Below is a small trained network, with its code and all its weights. Each question gives an input and a class and asks what happens when units are switched off, that is, made to give their printed mean instead of their output.

import numpy as np


def w(rows, s, z=0):
    codes = np.array(rows[::2]) - 128.0
    scale = np.full(codes.shape[1], s)
    scale[-1] = z or s
    return codes * scale


def norm(h):
    return h / np.sqrt((h * h).mean(-1, keepdims=True) + 1e-5)


def f(y):
    return np.maximum(y, 0)


def log_softmax(a):
    a = a - a.max(-1, keepdims=True)
    return a - np.log(np.exp(a).sum(-1, keepdims=True))


def net(x, mask):
    res = np.array(x, float).reshape(1, 5) / 4 @ E
    u = 0
    for l in range(4):
        y = f(norm(res) @ A[l][:, :-1].T + A[l][:, -1])
        res = res + np.where(mask[u : u + 9], y, B[l][:, -1]) @ B[l][:, :-1]
        u += 9
    return log_softmax(norm(res)[-1] @ U[:, :-1].T + U[:, -1])


A, B = {}, {}
E = w([
[69,144,179,247,237,190],'x0',
[40,193,115,82,79,121],'x1',
[188,209,33,179,125,174],'x2',
[83,113,2,49,245,100],'x3',
[155,163,151,26,141,225],'x4',
],0.0067)
A[0] = w([
[143,124,95,132,92,49,165],'L0N1',
[231,56,142,169,186,117,62],'L0N2',
[118,138,53,73,118,136,153],'L0N3',
[225,31,122,102,157,175,161],'L0N4',
[40,101,41,94,253,106,106],'L0N5',
[178,127,161,138,35,140,184],'L0N6',
[130,69,204,85,183,78,85],'L0N7',
[148,157,26,179,87,169,1],'L0N8',
[110,161,171,166,179,105,188],'L0N9',
],0.0074,0.0041)
B[0] = w([
[187,149,121,116,104,33,199],'L0N1',
[12,254,96,118,85,109,188],'L0N2',
[198,158,136,144,126,126,208],'L0N3',
[70,189,117,59,102,109,224],'L0N4',
[139,75,151,155,21,166,253],'L0N5',
[211,105,112,138,132,145,224],'L0N6',
[185,177,108,143,198,114,189],'L0N7',
[185,172,62,191,213,132,166],'L0N8',
[157,100,115,100,100,88,205],'L0N9',
],0.0093,0.0053)
A[1] = w([
[122,23,171,90,189,104,104],'L1N1',
[123,42,124,194,166,25,74],'L1N2',
[104,55,4,65,162,136,120],'L1N3',
[76,143,145,191,186,190,3],'L1N4',
[74,82,153,209,163,195,191],'L1N5',
[93,40,191,65,139,25,153],'L1N6',
[145,124,106,131,143,82,190],'L1N7',
[218,139,156,152,150,157,187],'L1N8',
[62,176,112,91,70,150,131],'L1N9',
],0.011,0.0022)
B[1] = w([
[180,169,152,136,176,180,177],'L1N1',
[148,194,133,169,65,107,229],'L1N2',
[152,50,254,191,52,192,215],'L1N3',
[192,58,73,67,130,65,197],'L1N4',
[201,92,98,42,75,42,229],'L1N5',
[192,165,108,186,188,127,254],'L1N6',
[104,96,142,205,113,144,205],'L1N7',
[69,116,169,109,113,137,244],'L1N8',
[46,167,158,133,151,71,214],'L1N9',
],0.0093,0.0051)
A[2] = w([
[114,180,189,115,133,99,157],'L2N1',
[158,111,103,89,139,107,136],'L2N2',
[114,161,73,148,109,173,122],'L2N3',
[111,147,147,6,154,195,251],'L2N4',
[166,161,158,158,87,100,237],'L2N5',
[183,146,123,159,159,147,14],'L2N6',
[130,88,70,119,126,156,219],'L2N7',
[143,160,60,81,48,113,72],'L2N8',
[90,129,104,170,74,58,98],'L2N9',
],0.013,0.0018)
B[2] = w([
[86,115,136,108,192,157,177],'L2N1',
[172,89,83,57,94,40,157],'L2N2',
[125,100,183,105,178,99,153],'L2N3',
[203,223,143,230,81,63,188],'L2N4',
[91,38,117,92,167,190,246],'L2N5',
[126,117,113,119,191,150,158],'L2N6',
[166,142,215,143,167,206,142],'L2N7',
[71,75,148,146,200,81,211],'L2N8',
[123,254,170,101,121,149,202],'L2N9',
],0.0085,0.012)
A[3] = w([
[51,155,167,148,194,125,162],'L3N1',
[96,119,116,135,45,187,56],'L3N2',
[128,53,202,140,98,120,112],'L3N3',
[132,122,42,177,198,181,49],'L3N4',
[67,105,76,211,121,86,183],'L3N5',
[155,155,117,53,168,147,226],'L3N6',
[124,123,104,81,56,128,2],'L3N7',
[191,107,149,147,255,131,138],'L3N8',
[172,114,104,98,137,77,45],'L3N9',
],0.0093,0.0021)
B[3] = w([
[56,90,84,83,34,120,206],'L3N1',
[156,99,127,116,122,190,145],'L3N2',
[98,77,79,137,95,181,219],'L3N3',
[115,111,232,106,255,173,155],'L3N4',
[178,176,231,131,67,114,168],'L3N5',
[85,154,170,232,109,88,186],'L3N6',
[164,44,100,86,154,99,139],'L3N7',
[76,152,148,95,195,140,254],'L3N8',
[45,54,96,30,178,48,191],'L3N9',
],0.0078,0.0064)
U = w([
[152,55,110,78,119,30,190],'0',
[159,73,173,154,57,243,192],'1',
[180,249,152,182,72,85,192],'2',
[6,171,159,102,118,86,174],'3',
[115,146,167,133,235,149,158],'4',
[68,155,80,121,118,144,40],'5',
[118,164,29,135,117,153,2],'6',
[95,168,9,130,109,176,33],'7',
],0.014,0.0057)

Each question gives the input, the list of numbers given to net, and the class t.
The units are the neurons (one row each of A and B). Each row of codes is followed by its name. A weight is (code - 128) times the scale printed after its matrix; where a second scale follows, it is the last column's (A, B and U).
mask holds one flag per neuron, layer by layer. A switched-off neuron (its flag False) gives its mean, the last column of its row in B, instead of its output. The means were averaged over made-up inputs and are rounded, as every weight is.
A unit's drop is (log p(t) with every unit on - log p(t) with that unit switched off) / (log p(t) with every unit on - log p(t) with every unit switched off).
The circuit of an input: a set's keep is (log p(t) with only the set's units on - log p(t) with every unit switched off) / (log p(t) with every unit on - log p(t) with every unit switched off). Starting from the 12 units with the biggest drops (on a tie, the unit counted first), units are removed one at a time, each time the one whose removal leaves the highest keep (on an exact tie, the one counted first), for as long as the keep stays at least 0.8.
circuit, biggest first: the units of the circuit, biggest drop first
most important unit: the unit with the biggest drop
top k neurons: the k neurons with the biggest drops, biggest first
k most important neurons of layer l: the k neurons of layer l with the biggest drops, biggest first
input [1,-2,-6,-2,6], class 2: top 2 neurons -> (L2N4 L2N5)
input [-8,1,2,-7,-3], class 0: top 2 neurons -> (L1N3 L0N1)
input [5,-8,-5,5,-3], class 3: circuit, biggest first -> (L0N2)
input [6,5,-8,2,-7], class 4: top 2 neurons -> (L1N6 L1N1)
input [6,-1,8,4,-8], class 2: 2 most important neurons of layer 0 -> (L0N9 L0N5)
input [-1,-5,5,1,5], class 2: circuit, biggest first -> (L2N4 L0N4)
input [8,-7,2,-7,7], class 0: 2 most important neurons of layer 1 -> (L1N4 L1N5)
input [8,-8,-7,-7,7], class 0: top 2 neurons -> (L1N5 L1N4)
input [-4,5,0,0,-6], class 2: 2 most important neurons of layer 3 -> (L3N5 L3N8)
input [8,0,-2,-6,1], class 0: 2 most important neurons of layer 1 -> (L1N5 L1N4)
input [3,8,7,8,-6], class 1: circuit, biggest first -> (L1N3 L0N5 L0N2)
input [-8,4,0,-6,3], class 0: top 2 neurons -> (L1N3 L0N6)
input [7,6,2,5,8], class 2: top 2 neurons -> (L2N4 L2N5)
input [-4,5,-3,-6,-4], class 1: most important unit -> L0N6
input [1,-7,7,-6,3], class 3: top 2 neurons -> (L0N2 L1N3)
input [-6,-7,0,7,1], class 1: 2 most important neurons of layer 0 -> (L0N5 L0N9)
input [8,5,3,0,-8], class 0: circuit, biggest first -> (L1N5 L1N4)
input [1,2,-6,7,2], class 1: top 2 neurons -> (L1N3 L0N5)
input [-3,-3,0,-8,-6], class 1: top 2 neurons -> (L2N5 L2N4)
input [2,-8,-1,4,2], class 3: top neuron -> (L0N2)
input [-1,1,7,-6,-6], class 4: top 3 neurons -> (L0N8 L0N5 L1N3)
input [3,1,0,1,-4], class 2: top 2 neurons -> (L1N2 L0N9)
input [5,0,6,8,0], class 1: circuit, biggest first -> (L1N3 L0N5)
